Below is a small trained network, with its code and all its weights. Each question gives an input and a target symbol and asks what happens when units are switched off, that is, made to give their printed mean instead of their output.

import numpy as np


def w(rows, s, z=0):
    codes = np.array(rows[::2]) - 128.0
    scale = np.full(codes.shape[1], s)
    scale[-1] = z or s
    return codes * scale


def f(y):
    return y / 2 * (1 + np.tanh(0.7978845608 * (y + 0.044715 * y**3)))


def softmax(a):
    e = np.exp(a - a.max(-1, keepdims=True))
    return e / e.sum(-1, keepdims=True)


def log_softmax(a):
    a = a - a.max(-1, keepdims=True)
    return a - np.log(np.exp(a).sum(-1, keepdims=True))


def net(x, mask):
    ids = ['αγδξπσψ'.index(c) for c in x.split()]
    T = len(ids)
    res = E[ids] + P[:T]
    r = res
    for j in range(3):
        rows = slice(2 * j, 2 * j + 2)
        q, k, v = (r @ M[0][rows].T for M in (Q, K, V))
        z = softmax(np.where(np.tri(T) > 0, q @ k.T / 2**0.5, -1e9)) @ v
        o = O[0][rows]
        res = res + np.where(mask[j], z, o[:, -1]) @ o[:, :-1]
    y = f(res @ A[0][:, :-1].T + A[0][:, -1])
    res = res + np.where(mask[3:19], y, B[0][:, -1]) @ B[0][:, :-1]
    return log_softmax(res[-1] @ U[:, :-1].T + U[:, -1])


Q, K, V, O, A, B = {}, {}, {}, {}, {}, {}
E = w([
[129,22,138,75,202],'α',
[100,186,37,89,37],'γ',
[187,97,104,190,53],'δ',
[137,243,119,125,87],'ξ',
[15,205,169,124,158],'π',
[82,197,230,125,81],'σ',
[9,180,53,166,133],'ψ',
],0.015)
P = w([
[111,132,182,110,2],'0',
[108,144,119,166,170],'1',
[125,129,116,181,145],'2',
[136,130,114,181,140],'3',
[140,129,115,182,136],'4',
[132,128,116,183,133],'5',
[132,127,118,182,133],'6',
[140,130,119,186,125],'7',
],0.014)
Q[0] = w([
[69,209,138,160,89],'H0',
[110,108,144,177,72],'H0',
[121,163,100,213,103],'H1',
[110,152,27,124,140],'H1',
[145,155,181,9,110],'H2',
[188,48,164,132,159],'H2',
],0.015)
K[0] = w([
[98,156,156,173,4],'H0',
[104,116,155,54,61],'H0',
[64,144,158,105,55],'H1',
[106,251,97,177,66],'H1',
[83,206,131,143,87],'H2',
[93,154,105,203,158],'H2',
],0.013)
V[0] = w([
[36,219,146,125,154],'H0',
[80,143,2,159,92],'H0',
[223,106,126,5,149],'H1',
[131,63,161,227,131],'H1',
[89,58,147,64,162],'H2',
[172,144,181,67,46],'H2',
],0.0096)
O[0] = w([
[208,151,101,75,82,219],'H0',
[44,89,95,7,94,181],'H0',
[126,121,170,164,82,1],'H1',
[220,68,89,137,132,95],'H1',
[174,81,96,109,204,105],'H2',
[118,153,142,161,112,160],'H2',
],0.014,0.0088)
A[0] = w([
[53,117,114,52,96,115],'N0',
[140,201,106,80,93,110],'N1',
[139,96,129,159,121,103],'N2',
[102,173,169,200,103,116],'N3',
[206,43,35,185,127,66],'N4',
[40,99,150,148,100,58],'N5',
[88,234,119,187,104,107],'N6',
[118,157,210,199,88,171],'N7',
[166,143,196,238,160,102],'N8',
[106,167,164,144,60,213],'N9',
[62,52,192,65,95,159],'N10',
[138,44,64,102,214,88],'N11',
[138,45,232,156,175,117],'N12',
[190,110,168,76,255,255],'N13',
[90,172,37,124,77,185],'N14',
[229,7,92,9,53,124],'N15',
],0.0093,0.0056)
B[0] = w([
[72,122,126,130,189,239],'N0',
[161,147,190,93,126,224],'N1',
[125,108,122,90,130,134],'N2',
[100,84,142,169,95,164],'N3',
[68,138,213,198,235,167],'N4',
[120,137,4,97,175,158],'N5',
[147,125,146,76,40,201],'N6',
[142,38,96,191,145,167],'N7',
[130,173,57,116,112,168],'N8',
[167,116,60,145,148,195],'N9',
[151,251,12,254,93,178],'N10',
[206,114,53,145,96,184],'N11',
[156,156,178,1,86,158],'N12',
[37,108,80,60,13,181],'N13',
[168,39,233,115,211,253],'N14',
[94,178,202,227,150,201],'N15',
],0.0069,0.022)
U = w([
[51,54,165,77,55,210],'α',
[73,153,170,130,209,174],'γ',
[42,70,104,253,158,19],'δ',
[175,215,103,47,133,106],'ξ',
[45,228,33,80,65,2],'π',
[140,205,65,187,90,225],'σ',
[180,110,17,115,201,143],'ψ',
],0.0064,0.0022)

Each question gives the input, a string of symbols that net reads in full, and the target symbol t.
The units are the heads (2 rows each of Q, K, V and O) and the neurons (one row each of A and B). Each row of codes is followed by its name. A weight is (code - 128) times the scale printed after its matrix; where a second scale follows, it is the last column's (O, A, B and U).
mask holds one flag per unit, heads first, then neurons. A switched-off unit (its flag False) gives its mean, the last column of its rows in O or B, instead of its output. The means were averaged over made-up inputs and are rounded, as every weight is.
A unit's drop is (log p(t) with every unit on - log p(t) with that unit switched off) / (log p(t) with every unit on - log p(t) with every unit switched off).
The circuit of an input: a set's keep is (log p(t) with only the set's units on - log p(t) with every unit switched off) / (log p(t) with every unit on - log p(t) with every unit switched off). Starting from the 12 units with the biggest drops (on a tie, the unit counted first), units are removed one at a time, each time the one whose removal leaves the highest keep (on an exact tie, the one counted first), for as long as the keep stays at least 0.8.
units of the circuit, in order: the units of the circuit, biggest drop first
unit that matters most: the unit with the biggest drop
top k neurons: the k neurons with the biggest drops, biggest first
drop when u is switched off: that unit's drop, to one decimal
input α σ γ π α ψ ψ, target ψ: unit that matters most : H2
input ψ ψ ξ π α π ψ γ, target γ: top 2 neurons : N15, N14
input σ ξ σ π ψ, target σ: units of the circuit, in order : H0, H2
input ξ ψ δ α, target α: units of the circuit, in order : N13, H2
input ξ ψ ψ ψ σ, target α: top 2 neurons : N10, N6
input ψ γ γ ξ, target γ: top 3 neurons : N14, N15, N0
input ξ ψ ξ, target α: top 2 neurons : N6, N10
input ψ γ γ δ α ψ δ, target δ: units of the circuit, in order : N15, H2, N4
input ξ γ γ, target α: units of the circuit, in order : H2, N14, N10
input σ γ γ ψ δ, target σ: units of the circuit, in order : H0, N14
input α ψ γ σ, target σ: top 2 neurons : N14, N0
input ξ δ π, target α: top 4 neurons : N6, N10, N3, N15
input π ξ δ σ γ σ δ δ, target ξ: units of the circuit, in order : H0, N10, N7
input ξ γ γ π, target α: top 2 neurons : N6, N10
input ψ ξ π α α ψ ξ, target γ: top neuron : N15
input δ γ δ π, target δ: top 2 neurons : N7, N3
input ξ σ ψ σ ψ, target α: top 2 neurons : N6, N10
input γ γ γ γ ψ, target π: top 3 neurons : N10, N5, N6
input δ ψ ψ δ σ γ σ, target δ: top 2 neurons : N7, N3
input σ α σ, target σ: top 2 neurons : N14, N8
input α ψ σ α π, target ψ: units of the circuit, in order : H2
input γ π δ, target π: units of the circuit, in order : H0, H1, N10
input π γ ψ ξ π, target ξ: drop when H0 is switched off : 0.7
input ψ δ ξ δ δ, target γ: drop when H1 is switched off : 0.2
input σ γ σ δ ψ, target σ: drop when N1 is switched off : 0.0
